Each row has a name. After each piece below comes the name of the row it's from, unless a question asks for something else. Each question is about the rows just above it.

J502: [-6.41 -2.53 -1.14 -2.52]
J452: [-6.41  1.26  1.26  1.16]
J322: [-8.10 -1.27 -1.27 -2.40]
[ 1.26 -6.41] is which row, read backwards? => J452
J502 without one entry, shuffled: [-2.53 -6.41 -1.14]. Gone: => [-2.52]

J33: [-8.34  8.30 -4.59 -3.48 -4.05]
J99: [2.56 3.44 2.01 1.60 2.57]
J125: [1.59 2.57 2.01 3.44 2.56]
J504: [ 4.12  3.62 -4.59 -5.51 -4.28]
J482: [-4.52 -3.48 -4.59  8.30 -2.20]
J917: [2.56 2.58 3.44 2.01 1.59]
Which entry of J125 is missing from [2.01 1.59 3.44 2.56]? => [2.57]
asked: [1.60 2.57] => J99
Which row holds these entries in another order? [2.56 3.44 2.01 2.57 1.59] => J125
[2.56 2.01 3.44 1.59 2.57] is which row reordered? => J125
Which row holds these entries in another order? [-4.05 -3.48 -4.59  8.30 -8.34] => J33
[2.56 3.44 2.01 2.57] is which row, read backwards? => J125
The row with [-8.34  8.30 -4.59 -3.48 -4.05] is => J33

J492: [-0.03 -0.22 -0.23  0.88 -1.53 -0.24 -1.22  0.89  0.69 -3.50  1.40  2.13
  2.33 -0.08  4.15 -3.34  2.85  1.28  1.19  1.31 -1.45  2.96 -0.31 -2.41]
J270: [-1.52  0.05 -0.77  1.46 -3.22  0.18  0.12 -0.35 -0.14  1.27  1.67 -0.02
 -0.22 -0.23  0.88 -0.18  2.40  0.16  1.00  0.28 -2.07  0.91 -0.95 -0.77]
J806: [ 2.77 -0.09  1.39  1.13 -6.10 -0.23 -1.91  0.20 -1.15 -1.45  1.83 -0.55
 -1.09 -1.46 -1.44  1.54  4.05  2.42  4.67  1.00 -6.99  3.10  2.14  0.33]
J840: [ 0.18  0.12 -0.37 -0.14  1.27  1.67  0.12  1.66 -0.14  1.27  1.67 -0.02
 -0.22 -0.23  0.88 -0.18  2.40  0.16  1.00  0.36 -2.13  1.02 -0.94 -0.74]
J899: [ 1.41 -0.94  0.28 -0.49 -0.09 -0.76  0.03  1.06 -1.58  0.29  0.61 -0.26
  0.55 -2.55 -0.70  1.77 -1.00 -0.73  2.56  1.33 -0.18  0.34  2.30  0.45]
[ 2.14  3.10 -6.99  1.00  4.67] is which row, read backwards? => J806
Shuffled J270 with one entry gone: [ 0.91  0.88 -2.07  2.40 -0.95 -3.22 -0.35 -0.02  1.67 -0.14  1.00  1.27
  0.28  0.05 -0.18  0.18 -0.23  0.12 -0.77 -1.52 -0.77  0.16  1.46], missing => [-0.22]
The row with [ 0.18  0.12 -0.35 -0.14  1.27  1.67] is => J270
Shuffled J899 with one entry gone: [ 1.41  2.56  1.77 -1.58  0.55  0.61 -0.94  0.28 -0.18  1.33 -2.55 -0.09
  0.03  0.34  0.29 -0.73 -0.49 -1.00 -0.70 -0.26  1.06  0.45  2.30], missing => [-0.76]
asked: [-1.52  0.05 -0.77  1.46 -3.22  0.18  0.12 -0.35 -0.14  1.27  1.67 -0.02
 -0.22 -0.23  0.88 -0.18  2.40  0.16  1.00  0.28 -2.07  0.91 -0.95 -0.77] => J270
Which row holds this, read backwards? [ 0.03 -0.76 -0.09 -0.49] => J899

J963: [ 2.47  8.16 -0.08  6.48 -2.35]
J228: [-8.20 -6.19  5.23  3.34  5.14]
J481: [-8.20  5.23  5.14 -6.20  3.34]
J34: [-6.77  9.66  6.30 -2.78  6.68]
J629: [ 2.48 -0.08  6.48  8.16 -2.35]
Which row holds these entries in another order? [-2.35 -0.08  2.48  6.48  8.16] => J629
Which row holds this, read backwards? [-6.20  5.14] => J481
asked: [-0.08  6.48  8.16] => J629
Which row holds [-2.35  8.16  6.48 -0.08] read backwards? => J629
[-2.35  6.48 -0.08  8.16] is which row, read backwards? => J963
Which row holds these entries in another order? [ 6.48  2.47 -2.35 -0.08  8.16] => J963
Put [ 5.14 -6.20  3.34 -8.20  5.23] back in order: which row is it? => J481

